Below are the code and all the weights of a small trained network. Each question names an input and a class and asks about switching units off, where a switched-off unit gives its printed mean instead of its output.

import numpy as np


def w(rows, s, z=0):
    codes = np.array(rows[::2]) - 128.0
    scale = np.full(codes.shape[1], s)
    scale[-1] = z or s
    return codes * scale


def f(y):
    return y / 2 * (1 + np.tanh(0.7978845608 * (y + 0.044715 * y**3)))


def log_softmax(a):
    a = a - a.max(-1, keepdims=True)
    return a - np.log(np.exp(a).sum(-1, keepdims=True))


def net(x, mask):
    res = np.array(x, float).reshape(1, 8) / 4 @ E
    y = f(res @ A[0][:, :-1].T + A[0][:, -1])
    res = res + np.where(mask, y, B[0][:, -1]) @ B[0][:, :-1]
    return log_softmax(res[-1] @ U[:, :-1].T + U[:, -1])


A, B = {}, {}
E = w([
[82,97,18,71,76],'x0',
[82,71,73,183,81],'x1',
[146,51,137,52,80],'x2',
[142,126,70,49,202],'x3',
[94,174,150,103,110],'x4',
[188,145,102,137,216],'x5',
[185,196,76,190,93],'x6',
[3,187,98,75,163],'x7',
],0.0081)
A[0] = w([
[83,121,195,174,134,235],'N0',
[18,119,52,203,76,126],'N1',
[66,201,119,173,14,88],'N2',
[98,235,194,124,178,114],'N3',
[100,70,87,138,171,151],'N4',
[167,15,195,146,78,247],'N5',
[144,96,137,55,77,151],'N6',
[72,81,158,214,190,255],'N7',
[233,18,192,166,119,209],'N8',
[233,113,149,107,102,93],'N9',
[40,33,135,55,120,196],'N10',
[97,85,251,66,107,155],'N11',
[3,100,11,151,101,82],'N12',
[106,250,170,140,245,218],'N13',
[195,174,151,98,193,23],'N14',
[143,161,21,139,153,91],'N15',
],0.0073,0.0059)
B[0] = w([
[133,88,138,149,154,201],'N0',
[107,195,48,79,152,198],'N1',
[135,97,59,107,113,178],'N2',
[119,91,80,101,155,185],'N3',
[124,162,142,117,153,161],'N4',
[54,91,128,183,169,249],'N5',
[126,111,181,156,103,175],'N6',
[195,70,138,99,205,213],'N7',
[89,137,145,138,175,250],'N8',
[144,90,131,85,115,163],'N9',
[124,152,218,101,205,235],'N10',
[137,94,218,148,117,203],'N11',
[53,174,103,34,93,205],'N12',
[164,186,94,49,254,254],'N13',
[107,192,66,47,113,149],'N14',
[127,116,117,138,90,168],'N15',
],0.0079,0.0084)
U = w([
[169,79,117,201,209,254],'0',
[109,141,73,65,138,166],'1',
[89,105,67,148,50,145],'2',
[177,104,42,160,2,103],'3',
[171,134,91,138,89,3],'4',
[64,76,206,125,95,82],'5',
[143,95,154,103,127,44],'6',
],0.0097,0.0066)

Each question gives the input, the list of numbers given to net, and the class t.
The units are the neurons (one row each of A and B). Each row of codes is followed by its name. A weight is (code - 128) times the scale printed after its matrix; where a second scale follows, it is the last column's (A, B and U).
mask holds one flag per neuron, in row order. A switched-off neuron (its flag False) gives its mean, the last column of its row in B, instead of its output. The means were averaged over made-up inputs and are rounded, as every weight is.
A unit's drop is (log p(t) with every unit on - log p(t) with that unit switched off) / (log p(t) with every unit on - log p(t) with every unit switched off).
The circuit of an input: a set's keep is (log p(t) with only the set's units on - log p(t) with every unit switched off) / (log p(t) with every unit on - log p(t) with every unit switched off). Starting from the 12 units with the biggest drops (on a tie, the unit counted first), units are removed one at a time, each time the one whose removal leaves the highest keep (on an exact tie, the one counted first), for as long as the keep stays at least 0.8.
circuit, biggest first: the units of the circuit, biggest drop first
unit that matters most: the unit with the biggest drop
top k neurons: the k neurons with the biggest drops, biggest first
drop when u is switched off: that unit's drop, to one decimal
input [-2,-2,-3,4,2,8,6,3], class 1: unit that matters most => N14
input [8,-8,-5,4,-5,-4,6,-8], class 3: circuit, biggest first => [N13, N10, N7]
input [5,1,1,4,3,2,-2,-7], class 5: circuit, biggest first => [N13, N1]
input [5,4,8,-2,-5,6,0,2], class 5: circuit, biggest first => [N13, N10]
input [7,6,5,6,8,8,5,-1], class 3: top 3 neurons => [N13, N15, N8]
input [0,5,-7,5,3,-2,7,-2], class 3: circuit, biggest first => [N10, N8, N5]
input [4,8,2,6,5,2,7,-4], class 3: circuit, biggest first => [N13, N10]
input [-4,4,6,1,7,8,-5,7], class 0: top 2 neurons => [N12, N1]
input [-2,-7,1,7,2,-7,-1,-8], class 5: top 3 neurons => [N13, N7, N11]
input [0,7,-4,-6,-8,-2,-7,6], class 1: top 2 neurons => [N1, N12]
input [2,0,1,-6,4,-5,2,1], class 2: top 2 neurons => [N13, N2]
input [-2,2,8,1,-1,5,0,0], class 5: top 2 neurons => [N13, N7]
input [-7,2,-1,4,8,8,7,6], class 1: top 2 neurons => [N14, N13]
input [5,-4,0,6,-6,8,-2,-6], class 1: circuit, biggest first => [N14]
input [2,5,6,-3,4,5,-4,3], class 5: drop when N13 is switched off => 0.4
input [5,-5,8,-5,5,-1,7,2], class 3: drop when N2 is switched off => 0.1
input [-2,6,-2,-6,6,3,6,5], class 1: drop when N1 is switched off => 0.2
